Below are the code and all the weights of a small trained network. Each question names an input and a target symbol and asks about switching units off, where a switched-off unit gives its printed mean instead of its output.

import numpy as np


def w(rows, s, z=0):
    codes = np.array(rows[::2]) - 128.0
    scale = np.full(codes.shape[1], s)
    scale[-1] = z or s
    return codes * scale


def norm(h):
    return h / np.sqrt((h * h).mean(-1, keepdims=True) + 1e-5)


def f(y):
    return y / 2 * (1 + np.tanh(0.7978845608 * (y + 0.044715 * y**3)))


def softmax(a):
    e = np.exp(a - a.max(-1, keepdims=True))
    return e / e.sum(-1, keepdims=True)


def log_softmax(a):
    a = a - a.max(-1, keepdims=True)
    return a - np.log(np.exp(a).sum(-1, keepdims=True))


def net(x, mask):
    ids = ['βγεζηλμφψ'.index(c) for c in x.split()]
    T = len(ids)
    res = E[ids] + P[:T]
    q, k, v = (norm(res) @ M[0].T for M in (Q, K, V))
    z = softmax(np.where(np.tri(T) > 0, q @ k.T / 4**0.5, -1e9)) @ v
    res = res + np.where(mask[0], z, O[0][:, -1]) @ O[0][:, :-1]
    y = f(norm(res) @ A[0][:, :-1].T + A[0][:, -1])
    res = res + np.where(mask[1:17], y, B[0][:, -1]) @ B[0][:, :-1]
    return log_softmax(norm(res)[-1] @ U[:, :-1].T + U[:, -1])


Q, K, V, O, A, B = {}, {}, {}, {}, {}, {}
E = w([
[115,219,151,19],'β',
[88,221,170,44],'γ',
[163,217,95,57],'ε',
[97,199,182,108],'ζ',
[136,241,115,32],'η',
[172,203,87,10],'λ',
[120,254,122,63],'μ',
[130,125,208,165],'φ',
[193,110,98,119],'ψ',
],0.0085)
P = w([
[107,46,112,183],'0',
[174,250,103,241],'1',
[81,59,62,2],'2',
[128,66,163,80],'3',
[185,207,129,192],'4',
[111,117,59,57],'5',
[150,87,181,69],'6',
[185,188,145,171],'7',
[79,161,36,89],'8',
],0.012)
Q[0] = w([
[68,190,4,128],'head 1',
[11,193,56,146],'head 1',
[85,115,57,103],'head 1',
[158,152,101,204],'head 1',
],0.013)
K[0] = w([
[254,172,191,95],'head 1',
[214,179,252,80],'head 1',
[207,80,155,115],'head 1',
[127,190,109,68],'head 1',
],0.012)
V[0] = w([
[146,124,111,52],'head 1',
[103,158,246,166],'head 1',
[167,83,160,159],'head 1',
[18,154,91,99],'head 1',
],0.014)
O[0] = w([
[78,100,81,141,178],'head 1',
[122,97,250,100,164],'head 1',
[207,91,116,114,16],'head 1',
[68,177,134,196,254],'head 1',
],0.014,0.0038)
A[0] = w([
[103,106,176,144,138],'neuron 1',
[132,135,150,114,94],'neuron 2',
[109,69,149,99,141],'neuron 3',
[112,92,112,158,109],'neuron 4',
[122,118,127,140,113],'neuron 5',
[104,43,121,139,143],'neuron 6',
[185,147,143,252,69],'neuron 7',
[73,110,151,171,128],'neuron 8',
[100,147,128,73,30],'neuron 9',
[146,151,70,184,3],'neuron 10',
[128,72,73,84,9],'neuron 11',
[72,22,102,107,32],'neuron 12',
[191,107,108,130,188],'neuron 13',
[229,165,130,178,118],'neuron 14',
[149,155,154,148,142],'neuron 15',
[221,142,171,140,197],'neuron 16',
],0.017,0.0047)
B[0] = w([
[125,87,165,183,215],'neuron 1',
[102,140,132,150,146],'neuron 2',
[190,132,165,119,178],'neuron 3',
[120,108,106,85,113],'neuron 4',
[131,115,124,120,111],'neuron 5',
[116,99,126,40,119],'neuron 6',
[95,254,68,114,184],'neuron 7',
[166,80,142,51,255],'neuron 8',
[76,127,48,155,210],'neuron 9',
[154,80,215,128,179],'neuron 10',
[183,172,170,188,173],'neuron 11',
[222,176,149,100,154],'neuron 12',
[67,98,183,149,153],'neuron 13',
[91,222,106,103,169],'neuron 14',
[140,170,139,141,202],'neuron 15',
[135,129,40,115,231],'neuron 16',
],0.027,0.0037)
U = w([
[99,209,156,155,55],'β',
[42,79,120,71,86],'γ',
[146,123,95,186,163],'ε',
[96,139,220,110,253],'ζ',
[111,54,39,145,208],'η',
[136,227,76,126,149],'λ',
[62,123,68,124,72],'μ',
[205,67,114,60,170],'φ',
[248,151,150,144,102],'ψ',
],0.016,0.004)

Each question gives the input, a string of symbols that net reads in full, and the target symbol t.
The units are the heads (4 rows each of Q, K, V and O) and the neurons (one row each of A and B). Each row of codes is followed by its name. A weight is (code - 128) times the scale printed after its matrix; where a second scale follows, it is the last column's (O, A, B and U).
mask holds one flag per unit, heads first, then neurons. A switched-off unit (its flag False) gives its mean, the last column of its rows in O or B, instead of its output. The means were averaged over made-up inputs and are rounded, as every weight is.
A unit's drop is (log p(t) with every unit on - log p(t) with that unit switched off) / (log p(t) with every unit on - log p(t) with every unit switched off).
The circuit of an input: a set's keep is (log p(t) with only the set's units on - log p(t) with every unit switched off) / (log p(t) with every unit on - log p(t) with every unit switched off). Starting from the 12 units with the biggest drops (on a tie, the unit counted first), units are removed one at a time, each time the one whose removal leaves the highest keep (on an exact tie, the one counted first), for as long as the keep stays at least 0.8.
circuit, biggest first: the units of the circuit, biggest drop first
most important unit: the unit with the biggest drop
k most important neurons: the k neurons with the biggest drops, biggest first
drop when u is switched off: that unit's drop, to one decimal
input γ ζ β μ, target ζ: circuit, biggest first : [head 1; neuron 8]
input β η β β λ ζ γ, target γ: most important unit : neuron 8
input ε γ ζ φ γ μ, target φ: 2 most important neurons : [neuron 3; neuron 16]
input γ λ ζ, target λ: circuit, biggest first : [neuron 12; neuron 9]
input ε ψ γ γ λ φ η, target ε: circuit, biggest first : [neuron 8; head 1; neuron 10; neuron 7]
input ψ μ β, target ψ: circuit, biggest first : [neuron 11; head 1]
input ε λ γ γ, target ε: 2 most important neurons : [neuron 8; neuron 10]
input β η β ζ, target γ: circuit, biggest first : [head 1; neuron 8]
input λ μ γ γ γ ζ, target ζ: 2 most important neurons : [neuron 16; neuron 3]
input λ η μ μ γ γ η γ, target ζ: 2 most important neurons : [neuron 16; neuron 8]
input β ζ η η, target γ: circuit, biggest first : [head 1; neuron 8; neuron 7]
input ζ φ φ β γ ζ γ, target ψ: 2 most important neurons : [neuron 16; neuron 8]
input γ γ φ η, target ζ: 2 most important neurons : [neuron 16; neuron 8]
input β λ γ, target λ: circuit, biggest first : [neuron 12; neuron 8]
input γ λ β, target λ: most important unit : neuron 12
input γ ε γ γ η γ ε γ ψ, target ψ: circuit, biggest first : [head 1; neuron 12]
input γ γ η ψ γ γ λ λ, target β: 4 most important neurons : [neuron 16; neuron 10; neuron 8; neuron 3]
input φ η λ, target φ: 2 most important neurons : [neuron 16; neuron 13]
input ζ γ λ β, target ψ: 2 most important neurons : [neuron 16; neuron 8]
input η φ γ λ, target μ: most important neuron : [neuron 1]
input η ψ ζ, target ψ: 2 most important neurons : [neuron 11; neuron 8]
input λ β γ, target λ: 2 most important neurons : [neuron 12; neuron 11]
input φ γ λ ε, target φ: drop when neuron 2 is switched off : 0.0
input λ γ γ ζ ε μ φ λ φ, target φ: drop when head 1 is switched off : 0.1
input μ μ φ, target φ: 2 most important neurons : [neuron 8; neuron 12]
input η ψ λ, target ψ: drop when head 1 is switched off : 0.5
input ε γ λ λ γ β λ, target ε: drop when neuron 8 is switched off : 0.5
input β φ ε, target φ: most important unit : head 1
